Below is a small trained network, with its code and all its weights. Each question gives an input and a target symbol and asks what happens when units are switched off, that is, made to give their printed mean instead of their output.

import numpy as np


def w(rows, s, z=0):
    codes = np.array(rows[::2]) - 128.0
    scale = np.full(codes.shape[1], s)
    scale[-1] = z or s
    return codes * scale


def f(y):
    return y / 2 * (1 + np.tanh(0.7978845608 * (y + 0.044715 * y**3)))


def softmax(a):
    e = np.exp(a - a.max(-1, keepdims=True))
    return e / e.sum(-1, keepdims=True)


def log_softmax(a):
    a = a - a.max(-1, keepdims=True)
    return a - np.log(np.exp(a).sum(-1, keepdims=True))


def net(x, mask):
    ids = ['ΔΘΦΩαβεζηλμξστψ'.index(c) for c in x.split()]
    T = len(ids)
    res = E[ids] + P[:T]
    q, k, v = (res @ M[0].T for M in (Q, K, V))
    z = softmax(np.where(np.tri(T) > 0, q @ k.T / 3**0.5, -1e9)) @ v
    res = res + np.where(mask[0], z, O[0][:, -1]) @ O[0][:, :-1]
    y = f(res @ A[0][:, :-1].T + A[0][:, -1])
    res = res + np.where(mask[1:13], y, B[0][:, -1]) @ B[0][:, :-1]
    return log_softmax(res[-1] @ U[:, :-1].T + U[:, -1])


Q, K, V, O, A, B = {}, {}, {}, {}, {}, {}
E = w([
[199,47,85,121,160],'Δ',
[138,120,164,112,199],'Θ',
[86,202,122,145,187],'Φ',
[179,9,105,38,139],'Ω',
[144,96,197,71,188],'α',
[175,110,154,96,220],'β',
[63,143,191,199,133],'ε',
[115,88,109,191,139],'ζ',
[95,147,164,111,184],'η',
[197,125,65,110,187],'λ',
[129,154,139,150,205],'μ',
[119,125,195,141,137],'ξ',
[108,100,153,156,133],'σ',
[139,119,166,120,197],'τ',
[83,162,112,219,160],'ψ',
],0.014)
P = w([
[51,33,49,125,254],'0',
[194,185,175,160,154],'1',
[64,49,110,117,163],'2',
[203,195,167,157,143],'3',
[41,49,113,120,143],'4',
[206,198,164,154,131],'5',
[33,45,119,122,120],'6',
[205,196,161,148,121],'7',
[23,61,119,114,101],'8',
[204,195,161,145,109],'9',
[13,61,131,113,75],'10',
[204,198,154,140,98],'11',
[31,47,128,122,123],'12',
],0.0095)
Q[0] = w([
[100,114,190,171,223],'h1',
[4,34,54,80,207],'h1',
[144,53,115,195,115],'h1',
],0.023)
K[0] = w([
[61,92,104,158,144],'h1',
[96,79,148,152,254],'h1',
[156,92,118,181,136],'h1',
],0.03)
V[0] = w([
[207,69,226,6,212],'h1',
[177,176,17,170,184],'h1',
[230,9,118,214,118],'h1',
],0.017)
O[0] = w([
[216,43,161,1,85,183],'h1',
[151,142,25,196,67,254],'h1',
[217,13,148,208,161,54],'h1',
],0.014,0.0094)
A[0] = w([
[59,86,109,85,126,26],'n1',
[130,166,156,154,137,124],'n2',
[210,186,173,170,147,121],'n3',
[10,67,99,135,128,93],'n4',
[45,52,124,144,152,122],'n5',
[211,216,130,117,116,83],'n6',
[183,187,172,131,143,112],'n7',
[93,152,115,89,108,142],'n8',
[104,57,109,142,139,12],'n9',
[173,170,232,168,94,140],'n10',
[210,177,144,110,104,77],'n11',
[130,175,176,68,130,116],'n12',
],0.013,0.011)
B[0] = w([
[176,161,111,251,126,140],'n1',
[127,89,88,144,120,195],'n2',
[162,133,148,116,70,163],'n3',
[135,75,169,69,139,211],'n4',
[111,142,121,107,225,146],'n5',
[130,42,215,120,158,199],'n6',
[80,162,145,154,104,157],'n7',
[155,193,114,156,156,255],'n8',
[87,221,165,134,85,157],'n9',
[146,191,95,95,157,161],'n10',
[24,129,144,158,148,195],'n11',
[142,97,140,146,103,207],'n12',
],0.022,0.014)
U = w([
[46,124,56,230,67,105],'Δ',
[105,107,100,148,101,169],'Θ',
[60,205,64,119,103,151],'Φ',
[208,137,117,197,105,144],'Ω',
[117,159,151,186,66,46],'α',
[8,134,99,146,76,85],'β',
[52,99,79,185,137,100],'ε',
[139,178,202,93,115,63],'ζ',
[241,104,135,104,141,236],'η',
[129,85,150,209,117,95],'λ',
[138,98,42,132,82,254],'μ',
[108,113,104,138,98,164],'ξ',
[97,116,130,136,162,68],'σ',
[100,150,169,255,165,71],'τ',
[127,116,131,153,147,133],'ψ',
],0.0068,0.0073)

Each question gives the input, a string of symbols that net reads in full, and the target symbol t.
The units are the heads (3 rows each of Q, K, V and O) and the neurons (one row each of A and B). Each row of codes is followed by its name. A weight is (code - 128) times the scale printed after its matrix; where a second scale follows, it is the last column's (O, A, B and U).
mask holds one flag per unit, heads first, then neurons. A switched-off unit (its flag False) gives its mean, the last column of its rows in O or B, instead of its output. The means were averaged over made-up inputs and are rounded, as every weight is.
A unit's drop is (log p(t) with every unit on - log p(t) with that unit switched off) / (log p(t) with every unit on - log p(t) with every unit switched off).
The circuit of an input: a set's keep is (log p(t) with only the set's units on - log p(t) with every unit switched off) / (log p(t) with every unit on - log p(t) with every unit switched off). Starting from the 12 units with the biggest drops (on a tie, the unit counted first), units are removed one at a time, each time the one whose removal leaves the highest keep (on an exact tie, the one counted first), for as long as the keep stays at least 0.8.
circuit, biggest first: the units of the circuit, biggest drop first
unit that matters most: the unit with the biggest drop
top k neurons: the k neurons with the biggest drops, biggest first
drop of u: that unit's drop, to one decimal
input Φ λ Ω μ ε ξ σ α Φ μ Ω, target Φ: top neuron => [n6]
input Φ η Θ ε Φ ξ ξ ζ, target Ω: top 2 neurons => [n3 n11]
input α Φ μ Φ μ, target λ: circuit, biggest first => [n11 h1 n1 n12]
input λ μ Φ ψ, target Δ: circuit, biggest first => [h1 n2]
input Δ α Φ β ψ ξ η ζ Φ Φ Φ μ Ω, target α: circuit, biggest first => [n9 h1]
input Φ λ ξ β ξ Φ β ξ η Φ, target τ: circuit, biggest first => [n6 h1 n8]
input μ ξ Φ β, target τ: circuit, biggest first => [h1 n6 n4]
input ψ Δ Φ β ξ Ω Φ ε λ, target ε: top 2 neurons => [n4 n5]
input Ω α Φ, target ζ: circuit, biggest first => [n9 h1 n11]
input λ η η Φ ψ α Φ λ λ λ Θ, target Δ: circuit, biggest first => [h1 n9 n4 n6]
input η Φ Δ Δ, target α: circuit, biggest first => [n9 h1 n11 n3]
input β τ Φ Φ ξ Φ β η ξ ξ σ λ ε, target β: top 3 neurons => [n11 n9 n8]
input Φ α β ξ ψ, target Φ: circuit, biggest first => [h1 n8]
input β Φ Φ Φ Φ Φ Θ, target β: top 4 neurons => [n11 n9 n8 n6]
input β λ Φ ξ η, target β: top 2 neurons => [n11 n9]
input ξ ψ ψ, target η: top 2 neurons => [n11 n7]
input α β ξ β β ξ τ α, target ζ: top 2 neurons => [n10 n2]
input Φ Φ ξ β ξ, target Φ: top 3 neurons => [n8 n6 n12]
input β ψ μ ξ σ, target β: top 4 neurons => [n11 n9 n8 n6]
input α ε μ μ ξ α β Φ η, target λ: top 3 neurons => [n11 n1 n12]
input η β Φ ζ Φ μ Φ ξ Φ Φ ξ β, target ζ: top 2 neurons => [n10 n7]
input Φ ξ Φ μ, target τ: top 4 neurons => [n6 n8 n4 n7]
input Δ η ψ α ψ η α, target α: unit that matters most => n9
input ξ Φ ξ, target η: drop of h1 => 0.5
input β β Φ ξ, target ζ: drop of n3 => 0.1
input ξ β ξ Φ Φ Φ Φ σ Φ Φ τ, target η: drop of n11 => 0.3
